Below is a small trained network, with its code and all its weights. Each question gives an input and a class and asks what happens when units are switched off, that is, made to give their printed mean instead of their output.

import numpy as np


def w(rows, s, z=0):
    codes = np.array(rows[::2]) - 128.0
    scale = np.full(codes.shape[1], s)
    scale[-1] = z or s
    return codes * scale


def f(y):
    return y / 2 * (1 + np.tanh(0.7978845608 * (y + 0.044715 * y**3)))


def log_softmax(a):
    a = a - a.max(-1, keepdims=True)
    return a - np.log(np.exp(a).sum(-1, keepdims=True))


def net(x, mask):
    res = np.array(x, float).reshape(1, 6) / 4 @ E
    y = f(res @ A[0][:, :-1].T + A[0][:, -1])
    res = res + np.where(mask, y, B[0][:, -1]) @ B[0][:, :-1]
    return log_softmax(res[-1] @ U[:, :-1].T + U[:, -1])


A, B = {}, {}
E = w([
[214,77,175,122,110,87,55,150,62,143,17],'x0',
[103,108,249,138,175,235,101,226,112,95,178],'x1',
[178,130,141,234,226,168,229,54,113,102,40],'x2',
[185,211,122,133,192,63,153,241,119,198,148],'x3',
[107,200,171,222,102,107,38,117,254,131,88],'x4',
[202,79,22,202,138,138,81,172,133,65,196],'x5',
],0.0076)
A[0] = w([
[157,111,127,82,162,75,225,179,38,136,175,110],'n1',
[77,169,206,44,116,120,184,84,140,155,109,138],'n2',
[138,97,72,142,145,142,107,142,140,54,148,125],'n3',
[179,137,157,216,195,184,204,88,107,64,70,3],'n4',
[104,213,155,219,103,89,60,168,210,156,114,80],'n5',
[196,254,137,138,248,68,129,248,98,239,168,64],'n6',
[185,67,79,202,115,117,90,152,148,47,175,98],'n7',
[126,119,228,152,168,223,70,206,135,101,155,59],'n8',
[145,83,85,48,110,152,211,143,71,121,139,56],'n9',
[48,11,146,129,68,226,87,37,106,42,126,54],'n10',
[119,162,157,58,62,87,67,212,116,117,189,48],'n11',
[60,131,228,84,156,163,132,130,100,209,105,61],'n12',
[91,69,130,121,85,153,115,51,157,79,105,68],'n13',
[192,106,39,169,172,113,75,169,130,53,172,115],'n14',
[116,110,246,106,162,222,105,185,103,68,159,48],'n15',
[131,132,139,32,54,86,80,189,148,146,134,77],'n16',
[218,72,178,144,93,38,61,151,52,120,57,89],'n17',
[54,108,110,46,87,85,82,167,126,146,176,50],'n18',
[176,88,182,103,154,108,65,159,91,134,51,105],'n19',
[75,131,176,70,112,92,191,109,140,175,55,62],'n20',
[61,196,81,137,181,117,215,153,172,133,208,94],'n21',
[179,76,62,185,134,150,116,175,140,84,151,69],'n22',
[137,137,48,120,76,91,143,78,130,186,76,26],'n23',
[73,189,198,69,144,108,115,87,107,192,92,93],'n24',
[167,87,151,117,123,87,91,137,73,138,82,76],'n25',
[107,181,170,142,186,139,162,80,87,134,59,99],'n26',
[160,138,82,81,107,81,130,35,139,126,107,66],'n27',
[146,61,138,78,151,153,152,120,44,125,189,107],'n28',
[111,36,112,70,181,140,200,128,82,143,134,86],'n29',
[59,163,91,108,125,156,195,96,181,74,210,106],'n30',
[126,135,189,204,147,121,73,85,249,112,108,75],'n31',
[146,179,36,108,75,11,146,59,132,133,111,74],'n32',
[163,148,132,197,238,115,254,138,129,127,57,72],'n33',
],0.0075,0.0035)
B[0] = w([
[142,161,105,164,80,143,108,72,102,164,48,203],'n1',
[253,131,155,92,65,113,167,180,130,90,155,193],'n2',
[189,128,156,123,102,112,159,138,120,122,114,161],'n3',
[112,98,102,21,196,109,45,75,137,44,191,204],'n4',
[162,187,71,166,68,204,70,57,71,175,47,192],'n5',
[107,65,219,162,157,41,102,148,59,227,66,247],'n6',
[219,166,151,53,88,121,175,174,110,114,174,183],'n7',
[84,169,34,165,170,107,179,170,151,92,93,191],'n8',
[148,206,72,199,82,206,72,85,110,160,89,182],'n9',
[102,93,243,157,157,13,104,155,33,221,68,207],'n10',
[124,84,92,93,183,111,61,84,123,66,164,199],'n11',
[159,158,124,130,99,92,157,157,127,79,141,184],'n12',
[115,123,178,140,130,79,107,141,74,167,103,171],'n13',
[223,159,175,102,68,91,166,163,123,93,164,191],'n14',
[36,200,3,178,216,111,190,204,154,84,113,194],'n15',
[139,92,151,80,157,117,50,74,151,53,173,197],'n16',
[75,50,170,201,101,219,188,110,221,138,146,205],'n17',
[119,94,116,85,186,136,47,56,124,64,198,191],'n18',
[85,98,154,186,106,203,203,107,204,130,153,185],'n19',
[208,169,151,100,90,108,147,183,155,90,172,180],'n20',
[77,48,208,214,76,182,185,113,205,139,120,194],'n21',
[189,159,169,83,93,101,164,157,132,90,174,171],'n22',
[43,168,52,154,197,115,173,181,152,65,106,174],'n23',
[238,162,152,98,87,110,163,158,132,101,173,187],'n24',
[96,91,146,183,100,186,165,92,182,133,136,165],'n25',
[169,103,153,72,121,134,112,123,120,77,172,180],'n26',
[69,175,103,175,189,106,167,186,116,86,113,171],'n27',
[127,174,80,148,96,154,100,95,115,138,59,185],'n28',
[151,190,74,140,88,180,86,82,100,155,76,182],'n29',
[105,34,180,194,94,182,156,108,203,135,126,187],'n30',
[150,173,69,150,74,177,49,87,120,172,86,181],'n31',
[52,152,62,177,205,68,144,207,162,102,103,206],'n32',
[117,68,115,84,183,102,52,68,95,45,179,215],'n33',
],0.0075,0.013)
U = w([
[120,57,111,59,203,108,19,28,137,27,208,107],'0',
[41,213,33,149,213,96,195,245,162,83,94,123],'1',
[159,238,74,143,49,203,53,42,105,183,48,116],'2',
[248,174,179,84,57,89,200,206,137,86,184,123],'3',
[65,2,196,173,90,216,214,93,241,140,140,126],'4',
[97,69,230,133,166,12,96,158,48,226,71,164],'5',
[119,98,133,75,142,133,154,111,111,193,114,254],'6',
[101,146,123,42,162,168,153,125,159,172,160,90],'7',
],0.0074,0.0089)

Each question gives the input, the list of numbers given to net, and the class t.
The units are the neurons (one row each of A and B). Each row of codes is followed by its name. A weight is (code - 128) times the scale printed after its matrix; where a second scale follows, it is the last column's (A, B and U).
mask holds one flag per neuron, in row order. A switched-off neuron (its flag False) gives its mean, the last column of its row in B, instead of its output. The means were averaged over made-up inputs and are rounded, as every weight is.
A unit's drop is (log p(t) with every unit on - log p(t) with that unit switched off) / (log p(t) with every unit on - log p(t) with every unit switched off).
The circuit of an input: a set's keep is (log p(t) with only the set's units on - log p(t) with every unit switched off) / (log p(t) with every unit on - log p(t) with every unit switched off). Starting from the 12 units with the biggest drops (on a tie, the unit counted first), units are removed one at a time, each time the one whose removal leaves the highest keep (on an exact tie, the one counted first), for as long as the keep stays at least 0.8.
circuit, biggest first: the units of the circuit, biggest drop first
top k neurons: the k neurons with the biggest drops, biggest first
drop when u is switched off: that unit's drop, to one decimal
input [2,-6,-4,5,-4,4], class 1: circuit, biggest first : (n32)
input [7,8,0,-1,5,7], class 1: top 2 neurons : (n15, n8)
input [-3,4,0,1,-4,-4], class 1: top 4 neurons : (n15, n5, n31, n14)
input [8,-8,4,4,-6,4], class 1: top 3 neurons : (n32, n23, n27)
input [1,7,-7,0,-8,-5], class 2: top 4 neurons : (n9, n28, n1, n29)
input [4,-8,3,-3,8,-5], class 1: top 2 neurons : (n32, n23)
input [-2,-2,-3,6,5,-2], class 5: top 2 neurons : (n6, n9)
input [6,1,4,3,0,-3], class 4: top 2 neurons : (n17, n19)
input [6,0,-6,8,8,8], class 2: top 4 neurons : (n5, n31, n10, n2)
input [-4,5,3,-5,-1,-5], class 1: top 2 neurons : (n15, n6)
input [8,3,-1,-3,8,-1], class 2: top 4 neurons : (n5, n31, n21, n30)
input [8,-6,4,7,5,6], class 4: top 4 neurons : (n17, n19, n10, n25)
input [-2,2,7,-8,-5,2], class 5: top 2 neurons : (n10, n13)
input [-7,-4,-5,7,0,-4], class 4: circuit, biggest first : (n21)
input [-4,5,-2,-5,3,6], class 3: circuit, biggest first : (n7, n14)
input [3,-3,-6,5,4,-4], class 0: drop when n11 is switched off : 0.2
input [4,-7,5,-8,6,2], class 5: drop when n13 is switched off : 0.9
input [1,-1,-6,-6,3,7], class 3: drop when n2 is switched off : 0.0
